Below is a small trained network, with its code and all its weights. Each question gives an input and a target symbol and asks what happens when units are switched off, that is, made to give their printed mean instead of their output.

import numpy as np


def w(rows, s, z=0):
    codes = np.array(rows[::2]) - 128.0
    scale = np.full(codes.shape[1], s)
    scale[-1] = z or s
    return codes * scale


def f(y):
    return np.maximum(y, 0)


def softmax(a):
    e = np.exp(a - a.max(-1, keepdims=True))
    return e / e.sum(-1, keepdims=True)


def log_softmax(a):
    a = a - a.max(-1, keepdims=True)
    return a - np.log(np.exp(a).sum(-1, keepdims=True))


def net(x, mask):
    ids = ['αβγδζηθλμξπστφψω'.index(c) for c in x.split()]
    T = len(ids)
    res = E[ids] + P[:T]
    u = 0
    for l in range(2):
        r = res
        for j in range(2):
            rows = slice(2 * j, 2 * j + 2)
            q, k, v = (r @ M[l][rows].T for M in (Q, K, V))
            z = softmax(np.where(np.tri(T) > 0, q @ k.T / 2**0.5, -1e9)) @ v
            o = O[l][rows]
            res = res + np.where(mask[u + j], z, o[:, -1]) @ o[:, :-1]
        u += 2
        y = f(res @ A[l][:, :-1].T + A[l][:, -1])
        res = res + np.where(mask[u : u + 8], y, B[l][:, -1]) @ B[l][:, :-1]
        u += 8
    return log_softmax(res[-1] @ U[:, :-1].T + U[:, -1])


Q, K, V, O, A, B = {}, {}, {}, {}, {}, {}
E = w([
[141,41,141],'α',
[144,49,87],'β',
[145,130,133],'γ',
[34,182,117],'δ',
[143,3,39],'ζ',
[92,158,175],'η',
[131,32,110],'θ',
[92,180,62],'λ',
[122,85,208],'μ',
[94,108,164],'ξ',
[77,89,149],'π',
[196,143,145],'σ',
[76,149,160],'τ',
[167,160,141],'φ',
[19,143,109],'ψ',
[151,145,137],'ω',
],0.019)
P = w([
[186,75,90],'0',
[75,113,132],'1',
[188,72,146],'2',
[71,118,128],'3',
[191,66,150],'4',
[98,160,169],'5',
[231,53,209],'6',
[71,11,67],'7',
[144,42,99],'8',
[119,214,201],'9',
[230,26,216],'10',
],0.012)
Q[0] = w([
[135,163,214],'0.h1',
[95,79,144],'0.h1',
[8,33,130],'0.h2',
[158,199,224],'0.h2',
],0.014)
K[0] = w([
[121,136,149],'0.h1',
[100,153,154],'0.h1',
[84,121,159],'0.h2',
[164,248,147],'0.h2',
],0.016)
V[0] = w([
[121,188,92],'0.h1',
[143,173,164],'0.h1',
[37,138,254],'0.h2',
[159,206,157],'0.h2',
],0.0071)
O[0] = w([
[123,52,131,62],'0.h1',
[69,90,110,83],'0.h1',
[171,112,161,128],'0.h2',
[32,153,1,3],'0.h2',
],0.0066,0.0052)
A[0] = w([
[163,114,108,70],'0.n1',
[79,126,141,9],'0.n2',
[151,66,118,47],'0.n3',
[10,128,230,82],'0.n4',
[132,96,141,118],'0.n5',
[203,121,177,132],'0.n6',
[64,131,173,108],'0.n7',
[85,77,139,57],'0.n8',
],0.013)
B[0] = w([
[99,208,249,134],'0.n1',
[254,165,213,128],'0.n2',
[139,193,125,169],'0.n3',
[229,188,70,173],'0.n4',
[111,170,122,177],'0.n5',
[93,183,82,250],'0.n6',
[182,128,65,149],'0.n7',
[185,114,235,137],'0.n8',
],0.0095,0.011)
Q[1] = w([
[235,135,102],'1.h1',
[230,79,249],'1.h1',
[119,113,100],'1.h2',
[71,92,36],'1.h2',
],0.014)
K[1] = w([
[250,95,139],'1.h1',
[153,60,171],'1.h1',
[213,130,110],'1.h2',
[121,61,88],'1.h2',
],0.013)
V[1] = w([
[71,2,20],'1.h1',
[54,154,97],'1.h1',
[182,30,114],'1.h2',
[175,2,148],'1.h2',
],0.0086)
O[1] = w([
[242,100,102,3],'1.h1',
[99,1,98,51],'1.h1',
[187,131,232,100],'1.h2',
[219,114,239,51],'1.h2',
],0.0085,0.0052)
A[1] = w([
[197,48,107,105],'1.n1',
[175,202,159,94],'1.n2',
[101,105,117,9],'1.n3',
[124,187,174,112],'1.n4',
[193,5,105,164],'1.n5',
[46,90,100,98],'1.n6',
[86,67,223,124],'1.n7',
[99,92,192,16],'1.n8',
],0.014,0.013)
B[1] = w([
[160,196,186,145],'1.n1',
[202,68,209,255],'1.n2',
[251,151,32,128],'1.n3',
[124,67,167,251],'1.n4',
[49,207,156,172],'1.n5',
[185,68,94,155],'1.n6',
[94,46,125,147],'1.n7',
[50,223,220,128],'1.n8',
],0.013,0.0052)
U = w([
[90,84,120,147],'α',
[239,42,124,40],'β',
[96,163,171,106],'γ',
[158,120,149,96],'δ',
[68,84,126,143],'ζ',
[124,60,24,167],'η',
[218,39,133,155],'θ',
[139,10,151,202],'λ',
[222,163,64,112],'μ',
[134,91,220,1],'ξ',
[132,162,115,116],'π',
[217,134,135,99],'σ',
[9,51,205,100],'τ',
[112,132,79,197],'φ',
[155,214,44,77],'ψ',
[130,195,160,48],'ω',
],0.012,0.0087)

Each question gives the input, a string of symbols that net reads in full, and the target symbol t.
The units are the heads (2 rows each of Q, K, V and O) and the neurons (one row each of A and B). Each row of codes is followed by its name. A weight is (code - 128) times the scale printed after its matrix; where a second scale follows, it is the last column's (O, A, B and U).
mask holds one flag per unit, layer by layer, with each layer's heads first. A switched-off unit (its flag False) gives its mean, the last column of its rows in O or B, instead of its output. The means were averaged over made-up inputs and are rounded, as every weight is.
A unit's drop is (log p(t) with every unit on - log p(t) with that unit switched off) / (log p(t) with every unit on - log p(t) with every unit switched off).
The circuit of an input: a set's keep is (log p(t) with only the set's units on - log p(t) with every unit switched off) / (log p(t) with every unit on - log p(t) with every unit switched off). Starting from the 12 units with the biggest drops (on a tie, the unit counted first), units are removed one at a time, each time the one whose removal leaves the highest keep (on an exact tie, the one counted first), for as long as the keep stays at least 0.8.
units of the circuit, in order: the units of the circuit, biggest drop first
k most important neurons: the k neurons with the biggest drops, biggest first
top k neurons in layer l: the k neurons of layer l with the biggest drops, biggest first
which heads matter: for each layer, one digit per head in row order, 1 if its drop is at least 0.15 and else 0, layers parted by /
input η θ θ λ δ β θ μ, target ξ: 2 most important neurons	(0.n8; 0.n4)
input θ ω θ η θ β ψ θ α θ η, target θ: which heads matter	00 / 10
input θ ζ π σ α δ, target ψ: which heads matter	10 / 11
input φ ψ γ θ α β γ θ δ, target θ: which heads matter	01 / 00
input ψ η φ θ θ β α θ μ, target θ: top 2 neurons in layer 1	(1.n2; 1.n5)
input σ ω ω δ ω τ μ γ α λ, target η: units of the circuit, in order	(1.h1; 1.n6; 0.h2)
input ζ δ β φ τ δ θ η β δ θ, target η: 2 most important neurons	(1.n6; 0.n4)
input σ ω μ φ δ σ φ θ π, target θ: which heads matter	11 / 10
input φ η γ δ, target ψ: which heads matter	00 / 11
input δ θ η ξ, target θ: 4 most important neurons	(0.n6; 0.n4; 1.n2; 0.n3)
input δ λ τ δ φ, target η: top 2 neurons in layer 0	(0.n4; 0.n8)
input η φ γ δ δ π θ θ, target τ: 2 most important neurons	(0.n4; 0.n6)
input ζ δ β θ ψ α θ α, target τ: which heads matter	00 / 00
input φ ζ φ β, target γ: 2 most important neurons	(1.n5; 0.n4)
input α β δ ζ, target ω: which heads matter	00 / 10
input η δ γ, target η: units of the circuit, in order	(1.h2)
input α θ θ θ, target τ: 4 most important neurons	(0.n4; 1.n7; 1.n5; 0.n6)
input ξ μ φ λ, target η: top 2 neurons in layer 1	(1.n6; 1.n2)
input μ ψ τ ζ, target ω: 2 most important neurons	(0.n6; 1.n5)
input τ γ β τ φ ξ ψ μ, target ξ: units of the circuit, in order	(1.h1; 0.n8; 0.h2; 1.n2)
input α τ π ψ, target μ: 2 most important neurons	(0.n4; 0.n7)
input ζ η α ξ, target θ: top 3 neurons in layer 0	(0.n6; 0.n4; 0.n7)
input ω θ ψ, target θ: which heads matter	00 / 01
input β θ ξ ζ π θ β β, target γ: 3 most important neurons	(0.n6; 1.n5; 0.n4)
input ξ λ η φ α ψ, target μ: top neuron in layer 1	(1.n2)
